Here is a tiny trained network, its code and every weight. The questions are about switching its units off for an input and a class, where a switched-off unit gives its printed mean instead of its output.

import numpy as np


def w(rows, s, z=0):
    codes = np.array(rows[::2]) - 128.0
    scale = np.full(codes.shape[1], s)
    scale[-1] = z or s
    return codes * scale


def f(y):
    return np.maximum(y, 0)


def log_softmax(a):
    a = a - a.max(-1, keepdims=True)
    return a - np.log(np.exp(a).sum(-1, keepdims=True))


def net(x, mask):
    res = np.array(x, float).reshape(1, 7) / 4 @ E
    y = f(res @ A[0][:, :-1].T + A[0][:, -1])
    res = res + np.where(mask, y, B[0][:, -1]) @ B[0][:, :-1]
    return log_softmax(res[-1] @ U[:, :-1].T + U[:, -1])


A, B = {}, {}
E = w([
[127,129,124,144,127,135,124,132,130,120],'x0',
[129,129,127,129,126,127,128,129,131,128],'x1',
[127,128,129,120,127,123,130,128,128,134],'x2',
[125,159,147,52,129,147,27,120,232,70],'x3',
[120,34,110,112,101,216,121,182,167,224],'x4',
[128,127,130,130,130,131,127,127,127,124],'x5',
[111,39,77,168,136,11,53,126,135,117],'x6',
],0.012)
A[0] = w([
[137,158,122,170,127,71,195,130,75,133,210],'neuron 0',
[116,57,124,156,131,98,114,128,112,133,87],'neuron 1',
[129,124,116,115,144,142,118,129,152,134,92],'neuron 2',
[122,76,128,140,124,67,84,142,121,121,142],'neuron 3',
[133,126,137,173,148,115,175,121,79,92,146],'neuron 4',
[142,4,115,173,137,38,78,115,129,138,104],'neuron 5',
[134,123,123,136,113,161,107,122,79,142,100],'neuron 6',
[130,112,122,135,137,86,90,123,137,121,116],'neuron 7',
[126,91,115,101,121,176,86,131,152,148,57],'neuron 8',
[113,138,137,127,130,111,106,120,134,101,84],'neuron 9',
[115,114,122,133,135,148,125,133,112,148,131],'neuron 10',
[129,113,128,143,135,94,100,133,132,141,135],'neuron 11',
[117,67,142,97,135,182,90,137,186,147,24],'neuron 12',
[136,243,148,97,124,212,166,114,142,115,255],'neuron 13',
[116,152,123,164,124,95,174,113,100,127,186],'neuron 14',
[131,110,146,124,136,147,160,114,132,120,179],'neuron 15',
[129,121,142,145,127,126,139,138,134,117,116],'neuron 16',
[137,101,124,92,104,164,82,122,182,141,39],'neuron 17',
[115,116,138,133,128,135,143,138,125,130,112],'neuron 18',
[131,200,129,78,130,100,68,114,175,54,90],'neuron 19',
[123,133,111,132,120,128,115,134,121,142,92],'neuron 20',
[128,202,142,95,151,166,111,128,128,93,136],'neuron 21',
[139,136,121,114,128,157,148,154,121,126,143],'neuron 22',
[135,48,113,157,130,173,174,140,118,185,106],'neuron 23',
[126,119,144,118,116,134,114,138,153,135,87],'neuron 24',
[128,122,129,124,120,153,91,140,167,164,52],'neuron 25',
[131,120,120,124,137,150,113,133,181,138,62],'neuron 26',
[129,37,109,159,124,165,163,145,118,198,82],'neuron 27',
[137,105,141,119,119,131,130,127,112,110,90],'neuron 28',
[126,126,114,106,119,141,110,144,141,132,80],'neuron 29',
[135,109,127,146,112,184,161,115,119,164,145],'neuron 30',
[129,101,130,140,129,79,99,117,127,101,116],'neuron 31',
[128,134,126,155,130,103,176,116,111,121,182],'neuron 32',
[123,151,120,149,136,173,168,130,122,161,165],'neuron 33',
[118,98,121,112,151,175,91,138,130,132,90],'neuron 34',
[149,132,132,123,123,168,148,109,130,136,209],'neuron 35',
],0.016,0.0065)
B[0] = w([
[128,118,110,123,128,102,170,148,105,88,225],'neuron 0',
[136,121,131,90,130,142,102,104,128,96,177],'neuron 1',
[136,134,138,131,135,116,136,123,117,117,145],'neuron 2',
[121,160,114,168,134,125,117,101,140,115,187],'neuron 3',
[137,129,114,124,125,109,146,135,114,92,192],'neuron 4',
[146,122,104,80,125,130,82,74,148,71,230],'neuron 5',
[125,127,133,135,121,130,138,123,134,145,148],'neuron 6',
[120,123,134,172,139,124,124,119,124,143,164],'neuron 7',
[118,111,115,117,141,104,159,145,119,97,181],'neuron 8',
[114,123,126,143,124,138,120,123,145,134,148],'neuron 9',
[131,125,132,136,127,131,107,156,141,136,154],'neuron 10',
[118,152,127,136,134,123,129,108,135,112,158],'neuron 11',
[145,126,111,134,122,113,168,145,101,77,198],'neuron 12',
[147,139,122,3,123,129,130,151,122,136,252],'neuron 13',
[131,115,116,123,125,119,156,131,104,95,192],'neuron 14',
[124,122,130,136,118,132,133,145,127,139,156],'neuron 15',
[110,122,126,112,127,112,132,98,116,141,132],'neuron 16',
[126,156,110,142,124,105,155,132,108,91,183],'neuron 17',
[122,127,135,130,157,134,117,129,115,139,141],'neuron 18',
[122,155,143,159,125,157,83,96,162,196,213],'neuron 19',
[135,135,141,127,134,143,124,124,120,115,133],'neuron 20',
[140,157,118,71,134,131,113,127,132,134,191],'neuron 21',
[122,126,138,153,128,125,135,129,118,146,160],'neuron 22',
[123,129,153,136,117,162,104,118,161,176,220],'neuron 23',
[128,137,128,131,129,111,136,124,120,119,148],'neuron 24',
[125,127,127,124,134,115,146,122,108,99,167],'neuron 25',
[128,138,124,132,126,112,135,136,114,105,158],'neuron 26',
[138,90,133,84,131,154,67,114,148,154,226],'neuron 27',
[122,132,127,125,126,132,124,140,137,120,128],'neuron 28',
[134,132,122,135,132,115,139,129,124,122,148],'neuron 29',
[114,117,144,165,138,133,139,123,122,182,192],'neuron 30',
[115,129,144,174,118,132,125,112,127,126,169],'neuron 31',
[136,123,132,129,137,116,147,152,125,95,181],'neuron 32',
[111,130,151,163,125,128,141,148,126,157,187],'neuron 33',
[138,100,132,132,121,118,152,139,117,112,165],'neuron 34',
[109,121,136,135,128,136,150,142,124,151,175],'neuron 35',
],0.042,0.024)
U = w([
[123,127,103,89,126,60,253,179,56,105,250],'0',
[137,120,119,48,128,160,86,67,187,144,187],'1',
[121,106,60,164,143,44,178,74,105,21,80],'2',
[82,148,125,199,135,134,91,44,196,150,23],'3',
[93,88,174,110,118,166,151,140,150,212,54],'4',
],0.007,0.0023)

Each question gives the input, the list of numbers given to net, and the class t.
The units are the neurons (one row each of A and B). Each row of codes is followed by its name. A weight is (code - 128) times the scale printed after its matrix; where a second scale follows, it is the last column's (A, B and U).
mask holds one flag per neuron, in row order. A switched-off neuron (its flag False) gives its mean, the last column of its row in B, instead of its output. The means were averaged over made-up inputs and are rounded, as every weight is.
A unit's drop is (log p(t) with every unit on - log p(t) with that unit switched off) / (log p(t) with every unit on - log p(t) with every unit switched off).
The circuit of an input: a set's keep is (log p(t) with only the set's units on - log p(t) with every unit switched off) / (log p(t) with every unit on - log p(t) with every unit switched off). Starting from the 12 units with the biggest drops (on a tie, the unit counted first), units are removed one at a time, each time the one whose removal leaves the highest keep (on an exact tie, the one counted first), for as long as the keep stays at least 0.8.
circuit, biggest first: the units of the circuit, biggest drop first
most important unit: the unit with the biggest drop
k most important neurons: the k neurons with the biggest drops, biggest first
drop when u is switched off: that unit's drop, to one decimal
input [0,-7,5,6,-1,-6,6], class 3: most important unit : neuron 19
input [-8,5,-6,-8,1,5,8], class 1: 3 most important neurons : [neuron 27; neuron 23; neuron 5]
input [-2,-5,-6,-6,0,4,1], class 2: 3 most important neurons : [neuron 13; neuron 0; neuron 19]
input [8,-3,3,8,1,0,5], class 2: 3 most important neurons : [neuron 12; neuron 23; neuron 17]
input [2,-1,1,-5,0,5,-7], class 0: 2 most important neurons : [neuron 19; neuron 0]
input [4,-6,8,3,1,2,-8], class 0: 3 most important neurons : [neuron 27; neuron 5; neuron 23]
input [-3,-7,6,0,2,0,-7], class 4: 2 most important neurons : [neuron 5; neuron 0]
input [-4,7,4,4,0,8,8], class 3: 2 most important neurons : [neuron 19; neuron 0]
input [1,-1,7,1,5,4,1], class 2: 3 most important neurons : [neuron 13; neuron 19; neuron 12]
input [-1,-2,-4,-2,0,-8,-8], class 0: 3 most important neurons : [neuron 19; neuron 27; neuron 13]
input [8,-6,-4,-1,-7,4,0], class 0: 2 most important neurons : [neuron 5; neuron 3]
input [5,-2,3,-4,0,2,5], class 2: 2 most important neurons : [neuron 13; neuron 19]
input [3,-3,4,0,-3,0,3], class 2: 2 most important neurons : [neuron 23; neuron 27]
input [-5,8,8,8,-8,-6,1], class 3: circuit, biggest first : [neuron 19]
input [-6,-1,-4,-1,-5,6,0], class 0: drop when neuron 5 is switched off : 1.1
input [2,-3,3,3,-3,4,6], class 3: drop when neuron 7 is switched off : 0.0
input [-5,-5,-4,4,7,1,1], class 2: drop when neuron 13 is switched off : 0.6
input [-6,2,-8,-8,-1,7,5], class 2: drop when neuron 0 is switched off : 0.1
